In the rows, zero is written as 128.
Facts:
[guribruk,dradrin] ω klobu
[guribruk] ω dofli
[bresku,plubri] ω pulin
[brado,testim,tonatrak,zorer,klamenu,debran,ketor,pazer] ω pogim
[testim,biplu,brutin,drekli,poreflum,skilo,grapos,fegrese,pogim,brufak,sekler,saskek,klobu,lazam,debran,braflis,kleflarok,drarak,goska,gastik,sisken,vatas,vezar,briklin] ω ridas
[testim,flefik] ω trovom
[testim,stesom] ω klivis
[klebil,klivis] ω plodil
[stesom,dradrin] ω liti
[stesom,fegrese,skuvofal] ω selu
[stesom,brutin,safibu,brufak,kopen,skabrim,debran,vitu] ω vatas
[stesom] ω pures
[brutin,drelazu,rige,drarak] ω vitu
[safibu] ω zose
[maloplan,bogralim] ω drelazu
[bogralim,ledor,detil] ω vostam
[bogralim,zapek] ω grepir
[briplon,niflovi,pazer] ω lala
[skestul] ω klefluk
[skilo,klirom,trovom] ω kuvem
[pliskepas] ω goska
[tonatrak,zafo] ω bagreka
[fegrese,bezo] ω brado
[fegrese] ω ketor
[skifisar,saden,skabrim] ω sekler
[ledor,leflu,beplar,skabrim,lazam,plogras,vitu,vatas] ω poreflum
[ledor] ω grikli
[ledor] ω fogo
[ledor,saskek,goska] ω briklin
[klopozos,zapek] ω goten
[bagreka] ω skilo
[brufak,kiple] ω mogrostol
[briral] ω pliskepas
[briral] ω bogralim
[vuskin,bezo,flifa] ω muri
[rikam] ω mezos
[rade] ω testim
[klivis] ω sisken
[vostam] ω stimi
[saden,fogo,flusko,plegrem] ω zapek
[skabrim] ω stube
[broskun,bretril] ω kleflarok
[pulin] ω plegrem
[saskek,ketor,drarak] ω brufak
[gugu] ω klebil
[fogo,plufa,klefluk,liti] ω neken
[zedu] ω gugu
[zedu] ω broskun
[ketor,kleflarok] ω neskul
[pazer] ω lostek
[zapek] ω biplu
[klefluk] ω lubrunus
[plogras] ω safibu
[kleflarok] ω sturedi
[gastik] ω skabrim
α 95 <- guribruk,bresku,dofli,maloplan,neken,tonatrak,fegrese,drelazu,skuvofal,lubrunus,skifisar,ledor,klopozos,detil,briral,goten,rade,klivis,kopen,klamenu,neskul,saden,pures,broskun,klobu,bezo,klirom,flefik,norom,ketor,zapek,klefluk,mezos,flusko,plubri,kleflarok,drarak,goska,gastik,sisken,vitu,vatas,vezar
α 650 <- brado,grepir,testim,stimi,stube,skilo,grapos,bagreka,lasus,brufak,leflu,vuskin,sturedi,rikam,sekler,niflovi,zorer,pulin,gugu,zafo,lazam,rige,plufa,bretril,kiple,braflis,zedu,lostek,plogras
α 949 <- biplu,klebil,stesom,brutin,safibu,drekli,bogralim,briplon,skestul,poreflum,kuvem,pliskepas,ridas,pogim,dradrin,zose,muri,lala,selu,vostam,palom,beplar,skabrim,saskek,plodil,fogo,flifa,debran,mogrostol,grikli,pazer,trovom,plegrem,liti,briklin

Known rows:
[143 127 131 147 133 104 122 124 132 103 153 124 137 126 134 131 139 118
 132 141 113 135 150 145 111  86 131  99 106 162 134 115 114 134 143 132
 120 127 135 132 121 131 113  98]: gastik
[142 112 140 128 134 125 125  81 134 127 114 129 103 131 122 131 133 139
 109 153 101 104 137 116 144 162 111 115  97 135 110 122 151 105 142 111
 121 136 118 161 129 123 154 131]: testim
[123 129 142 129 107 129 148 117 140 133 117 128 119 129 109 131 139 147
 129 121 155 121 128 142 142 183 105 117 134 125  95 146 153 132 119 126
 129 146 114 129 131 109 162 176]: lasus
[136 134 121 148 147 115 132 124 129 114 151 122 132 123 146 127 126 120
 122 145 129 131 134 139  88  98 142 119 117 165 130 129 164 164 139 131
 117 125 125 133 109 146 147 110]: ketor
[137 140 129 136 135 104 128  99 136 128 110 136 128 140 106 143 122 127
 112 135 110 127 139 133 130 155 132 132 137 117 120 125 156 122  92 126
 127 136 121 155 140 115 169 139]: brufak
[137 142 112 145 145 123 140 145 119 119 161 130 137 138 137 135 127 131
 140 112 149 137 144 126 120 127 130 137 138 132 138 130 127 176 125 133
 117 143 133 115 126 143 137 129]: dofli
[141 139 140 134 107 110 145  96 143 139  89 105  95 132 131 131 137 153
  85 161 126 105 117 133 123 155 104 118 101 149  89 135 182  94 118 117
 128 132 129 149 114 141  82 159]: zedu
[112 117 156 141 128 136 146 112 140 116 125 127 118 109 106 115 121 126
 131 166 104  84 120 136 127 166  91 153 192 142 130 152 197 131 116 138
 138 147  96 135 121 103 207 161]: niflovi
[109  95 128 121  97 136 104 127 137 149  77 126 149 123 114 126 126 120
 137 131 106 143  94 126 141 129 135  96 121 140 144 134  72  85 126 126
 152  89 137 115 124 100  80 128]: bogralim
[115 149 109 142 135 130 151 171 109 132 184 145 137 143 156 146 111 139
 132  73 178 133 139 102 124 170  93 160 155 112 156 118  92 159 130 145
 124 173 136  77 126 149  93 130]: neken
[100 139 127 150  94 126 164  98 136 137 131 142 131 132 141 148 126 164
 116 131 133 127 138 120 138 195  70  92  98 120 146 115 133  86 141 125
 133 171 118 110 141 120  83 166]: plufa
[152 126 127 128 152 111 115 143 130 115 150 127 119 132 140 128 126 124
 118 133 128 123 142 113 116 111 129 129 117 145 129 119 120 149 125 130
 111 136 139 125 113 147  99 101]: sisken
[133 127 132 134 134 106 133  88 136 126 107 131 125 139 111 140 128 125
 120 151  99 127 134 138 129 140 130 121 118 126 122 116 153 117 118 115
 127 131 117 160 135 112 158 143]: grapos
[124 124 141 130 135 120 134  87 137 128 116 133 109 128 119 131 119 127
 120 155 104 104 131 135 123 162 122 120 125 123 118 123 176 118 128 122
 122 136 109 161 128 113 187 131]: zorer
[132 112 133  80  68 114 149 141 129 143 130 137 109 148 125 144 118 157
 137 114 121 132 109 147 142 146 100 137 152 119 125 111 130 127 115 137
 141 135 124 148 133  99 191 189]: pulin
[135 111 129 105  74 126 154 167 132 119 174 124 117 122 151 134 135 149
 157 132 113 139 127 165 126  95 110 119 121 185 138 114  97 155 153 146
 132 119 135 118 116 127 133 147]: bresku
[130 114 127 112  75 122 133 165 124 122 174 127 125 125 155 134 133 145
 152 129 115 143 123 149 117  96 108 114 128 176 145 111  87 147 158 142
 138 127 131 119 115 124 118 150]: klopozos
[142 131 133 154 138 100 117 136 129 104 145 119 141 125 119 128 143 110
 131 133 120 137 149 151 115 100 127 107 123 134 134 121 112 118 126 135
 125 131 135 127 128 139 115  96]: kopen

Rows:
No name comes twice in this set of rows, the named rows included.
[112 148 153 117 103 128 147  94 155 144 125 140  96 128 136 125 135 153
 135 137 164 130 134 175 117 168 136 112  74 112  62 136 195 129 151 140
 127 132 109 135 140  83 202 102] : vuskin
[ 87 144 112 150 100 170 161 120 115 146 132 127 148 108 145 128 128 148
 126 120 136 130 121 114 147 143 108  81  94 103 164 124 125  82 153 125
 139 144 130  98 145 142  45 153] : skestul
[131 140 104  81 188 136 106 171  94 149 119 140 137 161 119 129  97  91
 114  68 160 137  95  78 143 127 177 211 207  33 141 133 116 183  79 121
 124 127 142 141 143 140 166 121] : ridas
[ 95 147 111 137 126 158 142 137 114 150 123 133 140 121 151 128 114 143
 117  95 144 127 118 102 142 141 119 122 128  59 167 118 116 110 129 129
 130 154 139  90 148 146  46 138] : liti
[107 116 118 119 128 136 109 137 129 151  98 136 150 134 115 127 112 113
 132 107 134 142  92 104 142 138 145 136 143 105 145 134  86  99 104 126
 141 108 135 113 128 124  90 123] : grikli
[106 106 119 120 114 143  99 144 138 152  81 137 148 133 112 124 116 102
 134 107 154 142  82 100 145 161 136 133 156 136 128 155  65 109 103 134
 151 101 134 102 115 111  90 123] : vostam
[135 119 118  95  93 122 140 184 115 129 179 138 119 143 142 141 118 142
 153  97 135 145 113 133 122 119 112 175 165 147 142 116  90 178 128 147
 131 131 137 112 115 132 166 147] : goten
[124 139 136 120 137 116 129 103 134 138 127 142 107 137 126 134 114 132
 119 130 137 114 125 131 120 164 136 164 142 106 104 131 191 137 121 136
 120 141 111 149 136 102 218 113] : brado
[133 151 138 150 132 119 130 135 135 116 157 125 124 116 150 123 134 133
 124 131 149 120 149 133 114 116 113 111 103 130 118 115 140 118 153 135
 121 149 133 110 117 141  78  91] : skuvofal
[118 107 127 137  99 113 125 121 149 149 102 146 136 150 107 146 118 116
 130 110 158 141  98 113 136 216 104 149 156 145 103 151  86 106  95 129
 151 129 118 113 109  86 145 149] : stimi
[133 136 120 160 131 119 142 121 124 111 156 124 135 120 139 130 142 130
 133 151 122 132 149 143 114 106 130 108  92 167 137 126 131 140 153 127
 119 129 133 119 123 146 111 118] : guribruk

The same elements again, as new rows of numbers:
Known rows:
[134 128 119 184 132  91 127 120 135 127 132 121 164 118 172 119  81  96
 133 137 154 119 123 141 109 163 160 134  87 126 165 121 114 103 127 114
  94  84 178  99 117]: skifisar
[127 177  99 149  99  71 117  89 122 136 131 177 136 118 154 137  94  69
 121 203 127 117 105 164  87 156 138 164  78 135 151  95 100  93 161 171
  65 127 157  77 154]: klefluk
[139 144 136 141 116 102 115 115 130 138 147 175 203  87 146  88 139  85
 111 144 112 146 126 149  87 145 179 161  97 107 170 151 146 100 120 123
  64 121 151  98 139]: plegrem
[146 143 103 142 119 114 114  94 138 133 113 126 180 104 148 124 109  80
 117 193 157 114 126 148 139 168 146 155 120 125 211  89 121  84 157 181
 100 127 186 107 159]: dradrin
[170 133 107 157 132  78 142 130 125 129 149 160 167 101 183 116  92 106
 116 142 142 161 131 129 128 162 171 100 116  96 153  96 133  88 123 118
 136  99 166 104 110]: brufak
[124 168 167 154 109 132 103 134  95 136 157 125 157  96 183  90  67  59
 141 139 119 177 104 127 155 185 162 166  75 112 146  98 108 104 116 118
  72  87 141  68 159]: flifa
[132 174 141 163 116  84 120 107 113 133 159 177 152 100 158  97 143  91
 114 169 113 134 124 161  76 122 183 168  65 115 147 149 128 113 115 119
  68 119 149  81 109]: goten
[128 122 127 172  97 137 111 121 132 100 101 115 136 128 173 124  75 104
 114 136 156 121 140 131 125 184 180 139  72 108 174 106 127 110 125 120
 137  88 151  78 107]: klamenu
[143 131 120 152 117  88 116 125 107 133 149 156 156 110 184 105  70 112
 118 141 150 163 124 130 136 171 152 113 117  90 159  89 128  84 122 121
 124  98 178  88 120]: bretril
[139 125 115 183 138  81 135 124 139 127 121 112 156 120 180 129  93  95
 136 132 150 119 125 142 102 170 165 129  99 127 155 104 118 112 138 109
 101  82 184 102 121]: kopen
[127 174 162 143  88 131 110  96  89 135 126 163 167 134 186  96  74 108
 122 205 145 177 145 140 104 178 124 101 100  98 159  92 141  78 117 125
 105 103 188  74 136]: vuskin
[182 113 115 152 116  86 119 130 109 138 145 157 172  71 164 131 100 103
 100 136 149 142 135 123  98 162 154 106 126  86 193  93 103 103 132 119
 118 108 202  99 110]: rige
[162 176 139 142 148 122 155 134 121 112 151 168 151 126 163 121 135  64
 134 200 129 140 109 158 141 159 176 144  90 110 148 102 108  99 121 127
 131 124 143  83 135]: selu
[121 152 101 146  91  74 113  96 111 139 159 180 130  72 135 138  74  64
 103 205 110 134 104 154 123 173 148 159 113  94 158  86 104  87 138 169
  68 123 159  71 160]: plufa
[135 131 148 155 112 115 125 121 139 138 137 172 191  86 150  94 139  93
 109 134 118 147 131 132  90 158 175 161 102 109 181 134 155 111 116 116
  60 123 173 113 143]: bogralim
[166 120 117 152 113 101 124 118 138 106 127 173 156 136 166 151 137 109
 103 158 137 106 157 150  92 140 182 154  77  98 164 116 121 127 153 124
  95 115 152  89  93]: drelazu
[154 166 144 142 143 111 137 129 132 136 157 175 183  97 162 103 145  78
 118 175 113 145 124 156 115 147 179 163  90 108 147 126 146 108 114 119
  88 124 152  94 139]: grikli
[128 177 108 140 133 133 123 134 116  99 155 176 143 106 158 108 124  63
 137 190 137 165 120 152 153 152 181 161  68 103 151 133 104  95 128 155
 140 126 138  63 139]: plodil

Rows:
No name comes twice in this set of rows, the named rows included.
[196 181 168 143 149 132 162 137 117  96 164 186 182 123 181 118 139  69
 135 216 112 137 149 158 115 129 183 116  87  96 146 153 102 100 112 114
 135 130 136  93  95] : ridas
[127 168 167 145  85 135 107  97  87 106 151 181 152 126 157 128 136  81
 115 207 127 122 149 162  85 138 141 148  62  89 178 131  96  97 139 139
  70 115 139  58  97] : mezos
[121 116 115 184  99  64 116 102 148 140 107 126 163 103 161 123  81 106
 112 129 149 119 122 140  88 166 144 166 110 125 195  95 136 113 140 121
  64  96 208 104 152] : ledor

The same elements again, as new rows of numbers:
Known rows:
[101 141 175 111 126  69 104  71  91  98 124  87 119 154  80  93  93 163
 142 112 172 117 172 129  86 160  85 165 157  97  85 121 175 126 162 182
 161 137]: skabrim
[116  91 175 149 128 146 136  68 117 148 141 119 138 140 143 139 166  69
  84 168 133  90 113 133  95 168 108 169  96 114 155 132  95 152 123 180
  81 141]: drekli
[110 146 135 131 119 133 119 127  97 122 150 105 122  99 127 120 115  83
 129 164 167 113 127 147 125 157 141 140 128 151  75 144 115 141 158  89
 140 121]: briplon
[128 108  79 166  59 151 158 191  92 135 104  78 156 164  78  98  97  84
  81 137  97  82 156 125 183 103 162  86 109  91 164  96 179 149  94 160
 157 155]: klefluk
[105 151 144 124 146 140 122 108 121 156 122  82 139 162  55 181 151  99
 144 142 138 113  90 158 138 122 137 149 160 172 161 181 145 137 188 104
  57  90]: kuvem
[167 130 102 133 140 141 119 131 113  98 140 134 149 122 128 142 126 167
 124 135 116 148  89 149 113 102 154 108 172 149 154 162 176 120 123 138
 102 139]: flefik
[170 124 170 149 149 127 161  88 112 126 149 176 119  86 151 125 114  90
 112  91 147 110  69 143 178 101 104 161  98  72 132 171 108 167 104 110
  72 127]: testim
[129 106 178 134 144 127 119  71 195 148 110 167 135 143 152 163 144 132
  90  89  91  88  95 109 138 142  97 170  99  73 165 101  96 154  92 183
  88 132]: sekler
[ 99 149 123 111 153 126 121 164 176 174  97 140 113 129 134 140  96 141
 178  81 120 115 151 128 174 119  95 100 108 115 158 163 116 123 113  98
 135  85]: stube
[ 96 150 115 116 142 136 112 134  95 171 109  97 111 132  77 136 152  85
 163 131 150 135 165 138 106 154 110 116 118 171 129 171 105 132 174  95
 145  96]: zose
[151  87 167 164 159 153 124  74 112 149 129 163 153 135 147 134 163 139
  85 163  68 119  87 107  80 111 126 147 101 121 164 106 102 121  90 186
  88 154]: sisken
[109 142 126 148 107 136 127 175 189  95 139 162 135 124 149 122  80 153
 152  82 136 101 134 151 164 120 110 141 128 146 121 104 115 159 107  90
 135 103]: zedu
[118 114 179 112 164  77 122  68 179 129 105 130 137 159 144  99  81 157
  88  89 154  78 125 131 160 135  85 163 108  78 146  94 110 127  84 184
  97 141]: lazam
[ 98 134 166 139  80  94 133 110  85  89 118 111  94 155  92  97 157 122
 189  91 173 166 184 135  91 140  85 165 143 105  94 161 164 125 175 166
 155 124]: safibu
[105 135 149 175  69 130 125 151  85 101 126 127 102 150 121 108 154 110
 156 119 168 127 173 144 118 140 115 156 130 121 103 160 140 146 162 133
 158 136]: stesom
[145 134 104 117  77 104  84  78 149 111 146 115 147  98 143 183 129 189
 127 153  81 174  91  81 102 119 160 105 151  90 152  97 161 141 167 156
 163 127]: saden
[103 152 108 113 153 131 128 172 182 172 100 142 112 123 131 141 109 126
 170  84 117 118 144 129 177 115 101  95 107 121 152 164 104 131 117  92
 128  83]: lostek
[103 148  86 110 160 145 115 164 111 169 110 115 141 127 104 127 155 143
 138 127  87 182 151 109 101 107 142  90 127 171 154 161 137  98 111 135
 147 111]: pures

Rows:
No name comes twice in this set of rows, the named rows included.
[102  95 186 105 153  71 111  61  89 140 131  78 146 176 114  94 100 122
  92 170 170  84 131 135  86 179  80 171 104  95 120  95 101 120  95 192
  94 156] : poreflum
[176 135 108 129 142 136 123 117 143  94 142 112 156 141  90 163 130 173
 107 139 105 144  72 160 119  99 159 126 181 147 160 181 185 110 142 153
  73 131] : klirom
[155 104 117 124 145 148 142  95 112 122 126 152 146 106 152 115 154 125
  93 141  87 161 109 104  96 106 143 117 104 131 143 107 106 138 100 171
 117 147] : fegrese
[115 105 171 151 104 144 141  77 112 128 135 127 128 138 143 124 160  82
 101 167 147  95 139 142  99 166 116 164 100 127 127 125 101 144 141 141
  96 147] : saskek
[139 141 133 128 129 112 134 158 181 101 122 158 125 118 146 136  82 147
 147  87 158  92 100 154 178 110 130 140 132  98 127 139 129 150 119  95
 103 110] : zafo
[102 146  86 107 162 149 130 155 128 156 106 110 154 101  95 116 151 118
 140  94  76 186 153 102  91 108 138  94 123 177 149 143 125 111 119 112
 144 106] : neskul
[128  94 175 155  84 112 172  89  98  96  98 127  82 182 125 100 165  93
 132 132 158 132 184 140  83 163  94 168 110  96 137 134 103  88 167 180
 135 149] : brutin
[ 99 138 184 105 153  61  98  81  88 106 128  73 135 135  87  96  70 152
 104 162 172  85 148 147 123 167 100 157 156 127  73 101 173 108 124 144
 150 148] : beplar
[165 126  95 110 154 131 122 170 124 112 123 125 139 114 153 118 115 172
 104 182 146 115  81 137 133 124 157  95 164 168 114 105 137  66  96  90
 132 153] : detil
[152  94 150 124 152 141 128  76 118 128 124 143 151 130 144 125 156 145
  84 150  78 135 105 106  77 109 137 133 110 132 163 103 106 115  95 184
 115 148] : gastik
[161 138 143 135 132 112 137 140 190  95 134 156 142 121 143 149  80 147
 146  78 152  88  74 163 182 103 139 155 142  95 150 167 151 148 137  94
  78 106] : bagreka
[117  92 182 141 121 145 130  62 124 154 137 116 136 137 140 149 164  81
  88 184 110  93 103 123  89 177 121 171 100  97 156 116  96 157 137 176
  84 149] : biplu
[136 140 117 112 134 120 155  99  94 131 171 135 103  77 125 104 114  69
 132 154 174 168 113 131 149 128 132 134 106 104  51 160 107 164 180  89
 144 131] : pazer

The same elements again, as new rows of numbers:
Known rows:
[ 78  81 154 148 129 101 133 165 142 100 157 136 135 148]: gugu
[ 82 157  73 108 121 124 149 134 136 127 134 123 144 133]: leflu
[120 110 145 125 119 155 126 187 123 165 126 128 155 111]: poreflum
[ 77 166  91 110 136 131 144 135 147 151 119 119 109 142]: debran
[141  89 104 184 193 123 128  98 113 127 129 122 120 141]: skestul
[128  93 124 155 142 144 135 150 119 150 123 130 142 110]: grikli
[107  96 174 159 130 137 121  91 132 147 130 133 107 115]: palom
[104 128 142 123 115 141 127 176 132 154 117 124 142 116]: briklin
[103  76 208 155 112 147  96 144 146 151 142 132 136 134]: lala
[146 159 118 104 129 123 133 135 140 109 121 123 124 129]: skifisar
[164 148 154 120 113 114 110  99 116 121 119 128 103 146]: flefik
[184 111 107 145 143 120 136 100 130 104 133 129 122 114]: bresku
[171 123 151 115 108 119 112 123 121 132 128 128 118 131]: klivis
[155 151 114 113 127 119 134 116 135 112 127 123 112 135]: guribruk
[185 141 145 137 131 126  98 171  96 114 126 126 149 140]: dofli
[173 152 132 102 103 131 125 172 133 125 118 127 142 111]: vitu
[160 156 153 120 119 121 114 112 151 114 134 125 117 142]: klirom
[191  95  80 134 147 133 134  82 156  99 140 122 126 118]: plubri

Rows:
No name comes twice in this set of rows, the named rows included.
[228  67 169 172 125 125 103 133  89 109 135 136 145 103] : neken
[178 160  59 112 142 107 155 102 134 104 128 120 109 125] : ledor
[174 119 156 130 110 131 112 132 134 114 136 134 137 122] : pures
[152 133 188 116 102 137 105 162 141 124 125 132 140 123] : neskul

